Here is a tiny trained network, its code and every weight. The questions are about switching its units off for an input and a class, where a switched-off unit gives its printed mean instead of its output.

import numpy as np


def w(rows, s, z=0):
    codes = np.array(rows[::2]) - 128.0
    scale = np.full(codes.shape[1], s)
    scale[-1] = z or s
    return codes * scale


def f(y):
    return y / 2 * (1 + np.tanh(0.7978845608 * (y + 0.044715 * y**3)))


def log_softmax(a):
    a = a - a.max(-1, keepdims=True)
    return a - np.log(np.exp(a).sum(-1, keepdims=True))


def net(x, mask):
    res = np.array(x, float).reshape(1, 8) / 4 @ E
    y = f(res @ A[0][:, :-1].T + A[0][:, -1])
    res = res + np.where(mask, y, B[0][:, -1]) @ B[0][:, :-1]
    return log_softmax(res[-1] @ U[:, :-1].T + U[:, -1])


A, B = {}, {}
E = w([
[218,111,116,137,60,201,165,95,147,233,115],'x0',
[133,115,138,138,125,119,130,135,125,127,120],'x1',
[147,121,118,130,139,133,123,112,134,111,128],'x2',
[126,130,138,132,123,121,115,113,128,130,121],'x3',
[127,135,122,127,136,141,124,126,130,126,125],'x4',
[114,19,222,98,161,186,77,132,133,154,187],'x5',
[134,135,138,136,135,137,128,138,126,123,119],'x6',
[154,101,120,1,97,115,74,196,187,104,79],'x7',
],0.016)
A[0] = w([
[167,125,100,114,57,147,115,129,191,144,71,84],'neuron 0',
[98,183,93,155,147,40,100,144,97,59,130,230],'neuron 1',
[173,145,109,144,59,144,182,100,142,154,91,176],'neuron 2',
[128,180,67,168,113,82,140,143,128,95,99,200],'neuron 3',
[73,154,139,172,182,111,163,85,100,108,166,210],'neuron 4',
[145,120,112,213,137,168,158,100,79,199,144,140],'neuron 5',
[149,103,132,126,121,187,118,122,133,173,158,101],'neuron 6',
[198,115,116,124,63,184,159,100,144,207,112,165],'neuron 7',
[172,104,137,3,75,143,102,172,199,113,52,118],'neuron 8',
[97,142,134,214,163,128,178,78,69,133,186,254],'neuron 9',
[73,83,190,110,187,142,79,149,103,106,198,152],'neuron 10',
[139,43,199,117,132,209,76,131,158,182,187,93],'neuron 11',
],0.011,0.0082)
B[0] = w([
[93,117,96,163,188,119,108,185,100,190,79,182],'neuron 0',
[93,80,96,94,76,149,151,172,197,136,62,216],'neuron 1',
[141,190,85,166,129,117,114,101,23,160,107,198],'neuron 2',
[113,130,99,122,29,152,176,164,116,171,68,202],'neuron 3',
[81,66,127,157,147,162,227,106,158,120,95,207],'neuron 4',
[201,164,144,129,64,131,75,67,107,127,145,216],'neuron 5',
[152,105,147,178,71,169,130,107,148,161,150,174],'neuron 6',
[161,166,146,209,138,152,131,142,78,201,97,224],'neuron 7',
[49,76,87,114,171,155,123,192,135,152,76,254],'neuron 8',
[163,87,195,223,104,170,253,100,114,118,148,243],'neuron 9',
[61,97,188,126,203,105,96,129,106,41,190,219],'neuron 10',
[151,32,225,120,109,207,146,120,176,197,154,243],'neuron 11',
],0.011,0.026)
U = w([
[112,71,133,126,95,182,173,152,167,184,90,154],'0',
[102,100,166,152,173,123,158,108,149,74,191,96],'1',
[107,148,69,11,94,62,113,193,200,108,66,252],'2',
[97,86,143,14,181,120,37,169,141,82,159,171],'3',
[159,223,106,154,73,118,149,90,82,132,113,151],'4',
[177,131,174,127,78,161,115,100,140,170,187,2],'5',
[119,170,58,135,165,110,101,189,83,176,90,65],'6',
],0.013,0.0039)

Each question gives the input, the list of numbers given to net, and the class t.
The units are the neurons (one row each of A and B). Each row of codes is followed by its name. A weight is (code - 128) times the scale printed after its matrix; where a second scale follows, it is the last column's (A, B and U).
mask holds one flag per neuron, in row order. A switched-off neuron (its flag False) gives its mean, the last column of its row in B, instead of its output. The means were averaged over made-up inputs and are rounded, as every weight is.
A unit's drop is (log p(t) with every unit on - log p(t) with that unit switched off) / (log p(t) with every unit on - log p(t) with every unit switched off).
The circuit of an input: a set's keep is (log p(t) with only the set's units on - log p(t) with every unit switched off) / (log p(t) with every unit on - log p(t) with every unit switched off). Starting from all 12 units, units are removed one at a time, each time the one whose removal leaves the highest keep (on an exact tie, the one counted first), for as long as the keep stays at least 0.8.
circuit, biggest first: the units of the circuit, biggest drop first
k most important neurons: the k neurons with the biggest drops, biggest first
drop when u is switched off: that unit's drop, to one decimal
input [-1,7,6,-3,-3,8,4,1], class 3: circuit, biggest first : [neuron 9; neuron 10]
input [0,-3,-1,0,-3,0,0,7], class 2: circuit, biggest first : [neuron 9; neuron 11]
input [1,3,1,7,5,-1,2,-6], class 4: 3 most important neurons : [neuron 11; neuron 8; neuron 5]
input [6,-8,3,3,0,5,-6,0], class 5: most important neuron : [neuron 1]
input [-2,3,5,1,-4,-3,3,4], class 2: 2 most important neurons : [neuron 9; neuron 11]
input [-8,-8,-4,-7,5,-4,6,1], class 2: 2 most important neurons : [neuron 11; neuron 9]
input [0,-2,6,-6,6,5,-3,4], class 3: 2 most important neurons : [neuron 9; neuron 10]
input [2,-8,0,-8,-8,-5,3,-3], class 4: drop when neuron 8 is switched off : 0.0
input [-5,7,-1,6,0,-5,8,1], class 2: drop when neuron 11 is switched off : 0.3
input [0,0,-3,0,-2,7,-1,-1], class 1: drop when neuron 10 is switched off : 0.5
input [7,8,-7,-7,-6,-3,-1,1], class 6: 2 most important neurons : [neuron 0; neuron 9]
